Below are the code and all the weights of a small trained network. Each question names an input and a target symbol and asks about switching units off, where a switched-off unit gives its printed mean instead of its output.

import numpy as np


def w(rows, s, z=0):
    codes = np.array(rows[::2]) - 128.0
    scale = np.full(codes.shape[1], s)
    scale[-1] = z or s
    return codes * scale


def norm(h):
    return h / np.sqrt((h * h).mean(-1, keepdims=True) + 1e-5)


def f(y):
    return np.maximum(y, 0)


def softmax(a):
    e = np.exp(a - a.max(-1, keepdims=True))
    return e / e.sum(-1, keepdims=True)


def log_softmax(a):
    a = a - a.max(-1, keepdims=True)
    return a - np.log(np.exp(a).sum(-1, keepdims=True))


def net(x, mask):
    ids = ['αβγδζηθλμξστω'.index(c) for c in x.split()]
    T = len(ids)
    res = E[ids] + P[:T]
    r = norm(res)
    for j in range(3):
        rows = slice(3 * j, 3 * j + 3)
        q, k, v = (r @ M[0][rows].T for M in (Q, K, V))
        z = softmax(np.where(np.tri(T) > 0, q @ k.T / 3**0.5, -1e9)) @ v
        o = O[0][rows]
        res = res + np.where(mask[j], z, o[:, -1]) @ o[:, :-1]
    y = f(norm(res) @ A[0][:, :-1].T + A[0][:, -1])
    res = res + np.where(mask[3:7], y, B[0][:, -1]) @ B[0][:, :-1]
    return log_softmax(norm(res)[-1] @ U[:, :-1].T + U[:, -1])


Q, K, V, O, A, B = {}, {}, {}, {}, {}, {}
E = w([
[115,92,148,229,79,112,178,82,95,54,73],'α',
[184,109,194,221,178,131,127,78,188,68,144],'β',
[77,141,61,145,110,133,63,25,203,124,113],'γ',
[165,156,140,139,104,52,127,125,145,25,52],'δ',
[186,157,184,183,85,23,137,72,184,148,142],'ζ',
[114,191,160,80,50,93,191,100,181,49,98],'η',
[156,144,144,68,119,78,131,131,216,62,38],'θ',
[153,147,52,131,211,78,155,140,108,115,241],'λ',
[173,167,148,51,56,72,78,124,157,50,129],'μ',
[118,96,144,90,247,50,175,124,103,183,124],'ξ',
[62,175,168,92,233,107,128,104,98,113,202],'σ',
[136,116,145,80,76,111,203,55,164,55,78],'τ',
[184,92,181,69,107,123,109,66,141,31,120],'ω',
],0.013)
P = w([
[61,47,165,144,163,14,127,123,178,54,208],'0',
[87,76,164,136,161,27,139,97,167,53,173],'1',
[106,96,154,127,158,38,142,92,148,62,153],'2',
[123,110,149,125,157,53,144,83,134,70,137],'3',
[135,126,143,116,149,67,147,80,121,82,125],'4',
[147,140,140,104,156,76,141,72,113,88,114],'5',
[165,154,126,102,165,98,132,82,112,91,104],'6',
[176,170,124,100,168,110,123,84,106,103,95],'7',
[186,183,118,86,164,132,131,79,106,116,94],'8',
[193,196,118,98,166,151,128,78,97,126,81],'9',
[203,210,114,103,168,165,134,74,89,140,72],'10',
[216,222,110,112,163,181,137,69,74,150,68],'11',
[231,233,108,110,156,201,139,59,59,164,59],'12',
[253,249,94,104,160,206,136,37,51,179,48],'13',
],0.0083)
Q[0] = w([
[194,178,169,165,129,101,126,2,187,57,103],'h1',
[94,133,110,126,136,147,114,166,119,134,160],'h1',
[124,108,116,136,148,136,127,172,104,158,137],'h1',
[158,137,130,120,122,88,154,74,124,118,95],'h2',
[104,154,110,125,130,123,104,73,120,123,113],'h2',
[148,138,124,150,142,126,126,103,164,140,152],'h2',
[150,123,96,128,115,136,151,143,127,133,151],'h3',
[123,82,131,120,135,154,130,167,104,164,145],'h3',
[97,90,112,143,80,146,110,218,139,146,125],'h3',
],0.022)
K[0] = w([
[159,191,107,103,222,151,162,144,9,176,160],'h1',
[131,101,141,167,76,136,72,100,229,88,139],'h1',
[134,70,144,174,96,109,81,106,197,102,111],'h1',
[191,225,104,129,151,206,116,91,86,186,85],'h2',
[218,190,156,136,132,165,167,131,83,177,105],'h2',
[146,155,109,96,115,202,137,160,59,128,65],'h2',
[133,99,97,153,87,93,166,146,167,92,226],'h3',
[176,95,213,139,81,131,157,165,160,95,116],'h3',
[152,140,197,124,116,90,180,211,108,63,138],'h3',
],0.011)
V[0] = w([
[104,254,95,134,106,150,91,53,168,67,181],'h1',
[43,170,191,135,154,124,42,97,110,140,62],'h1',
[189,118,134,116,132,174,145,107,165,175,87],'h1',
[119,83,88,167,51,149,35,54,199,134,99],'h2',
[71,162,95,145,197,150,80,46,148,151,174],'h2',
[204,118,191,214,165,125,165,137,136,105,168],'h2',
[51,147,188,98,132,158,80,77,146,178,79],'h3',
[163,56,69,133,72,119,114,158,202,131,98],'h3',
[82,142,50,167,101,165,96,106,146,109,189],'h3',
],0.0097)
O[0] = w([
[46,165,3,189,103,112,122,159,106,65,202,157],'h1',
[103,184,159,93,230,47,117,154,105,97,99,155],'h1',
[111,52,165,148,109,112,113,158,210,137,131,64],'h1',
[121,177,95,83,248,92,208,122,74,150,191,104],'h2',
[232,197,98,89,109,68,221,128,101,69,110,150],'h2',
[128,75,102,31,105,126,140,208,189,150,109,252],'h2',
[1,111,129,71,155,58,135,93,136,103,162,141],'h3',
[87,118,87,186,77,139,64,183,177,152,59,46],'h3',
[59,144,68,181,135,184,75,81,133,96,158,120],'h3',
],0.0094,0.011)
A[0] = w([
[44,172,60,72,111,155,86,164,138,163,174,58],'n1',
[176,135,95,55,94,126,154,199,66,156,185,125],'n2',
[14,129,57,34,202,178,102,176,165,239,97,16],'n3',
[2,135,180,231,235,188,3,7,93,231,181,5],'n4',
],0.0097,0.0022)
B[0] = w([
[165,112,188,106,153,149,143,144,134,169,101,192],'n1',
[92,128,144,182,138,153,92,94,105,135,135,255],'n2',
[148,143,66,88,163,206,135,150,153,197,146,179],'n3',
[147,141,224,252,152,149,155,107,72,125,185,163],'n4',
],0.018,0.0071)
U = w([
[96,64,131,196,154,134,198,152,58,144,58,68],'α',
[166,84,143,165,195,146,150,184,206,71,188,4],'β',
[106,146,101,98,178,178,133,125,163,195,159,62],'γ',
[130,179,80,152,134,71,70,150,148,82,12,118],'δ',
[100,132,139,195,105,46,134,129,130,214,168,165],'ζ',
[69,165,215,165,79,164,208,210,129,109,139,77],'η',
[125,138,34,20,117,127,99,182,155,208,129,185],'θ',
[203,139,87,176,81,179,136,108,85,136,141,184],'λ',
[122,127,209,140,145,174,60,223,66,159,185,67],'μ',
[182,115,210,87,136,131,153,99,139,179,81,229],'ξ',
[131,192,86,83,177,82,181,85,76,95,166,112],'σ',
[61,75,102,90,52,135,162,80,163,107,113,142],'τ',
[80,87,188,104,139,160,2,42,192,61,114,13],'ω',
],0.0087,0.0043)

Each question gives the input, a string of symbols that net reads in full, and the target symbol t.
The units are the heads (3 rows each of Q, K, V and O) and the neurons (one row each of A and B). Each row of codes is followed by its name. A weight is (code - 128) times the scale printed after its matrix; where a second scale follows, it is the last column's (O, A, B and U).
mask holds one flag per unit, heads first, then neurons. A switched-off unit (its flag False) gives its mean, the last column of its rows in O or B, instead of its output. The means were averaged over made-up inputs and are rounded, as every weight is.
A unit's drop is (log p(t) with every unit on - log p(t) with that unit switched off) / (log p(t) with every unit on - log p(t) with every unit switched off).
The circuit of an input: a set's keep is (log p(t) with only the set's units on - log p(t) with every unit switched off) / (log p(t) with every unit on - log p(t) with every unit switched off). Starting from all 7 units, units are removed one at a time, each time the one whose removal leaves the highest keep (on an exact tie, the one counted first), for as long as the keep stays at least 0.8.
units of the circuit, in order: the units of the circuit, biggest drop first
most important unit: the unit with the biggest drop
k most important neurons: the k neurons with the biggest drops, biggest first
heads that matter: for each layer, one digit per head in row order, 1 if its drop is at least 0.15 and else 0, layers parted by /
drop of u: that unit's drop, to one decimal
input μ β μ β β μ, target μ: most important unit => n2
input η τ β λ γ λ ξ, target τ: heads that matter => 111
input δ ζ γ λ ζ ξ ξ σ δ δ β, target μ: 2 most important neurons => n4, n1
input ξ μ ξ δ β β, target ξ: heads that matter => 100
input ζ γ σ β, target δ: heads that matter => 011
input β β β τ τ δ β δ ξ α δ δ, target ξ: heads that matter => 100
input β θ τ σ β η β ξ ξ β β β σ μ, target σ: heads that matter => 101
input γ β β ξ δ β ζ β β ω, target θ: heads that matter => 011
input η δ τ β β μ ζ β β η η β η, target η: units of the circuit, in order => h1, n1
input β η λ γ ζ β β θ β ζ, target θ: units of the circuit, in order => h3, n3
input γ β μ ζ μ ζ ω δ ξ ω ξ ξ, target ω: units of the circuit, in order => h2, h3
input γ ζ β δ, target θ: units of the circuit, in order => h3, h2, n3
input β β β θ, target θ: heads that matter => 010
input α ζ ω, target ω: heads that matter => 011
input δ ω β β δ β ζ α, target α: most important unit => h3
input θ β τ β δ σ δ γ, target μ: units of the circuit, in order => n4, h2
input ω ζ λ η σ θ τ β δ β, target σ: heads that matter => 100
input α ζ β δ δ η θ γ β, target σ: heads that matter => 010
input σ η λ, target λ: heads that matter => 001
input δ α β λ α ξ η, target ξ: most important unit => h1
input η μ ξ δ σ λ β β β δ, target λ: heads that matter => 100
input β ζ ξ β ξ γ σ ζ η δ η σ μ, target δ: heads that matter => 110
input θ μ ζ β θ δ μ ξ γ β δ δ β σ, target θ: 2 most important neurons => n3, n2
input ζ β β β η β β β β ζ β β η τ, target τ: drop of h1 => 1.0
input η μ δ, target δ: drop of n2 => 0.1
input γ γ γ, target σ: drop of h2 => 1.7
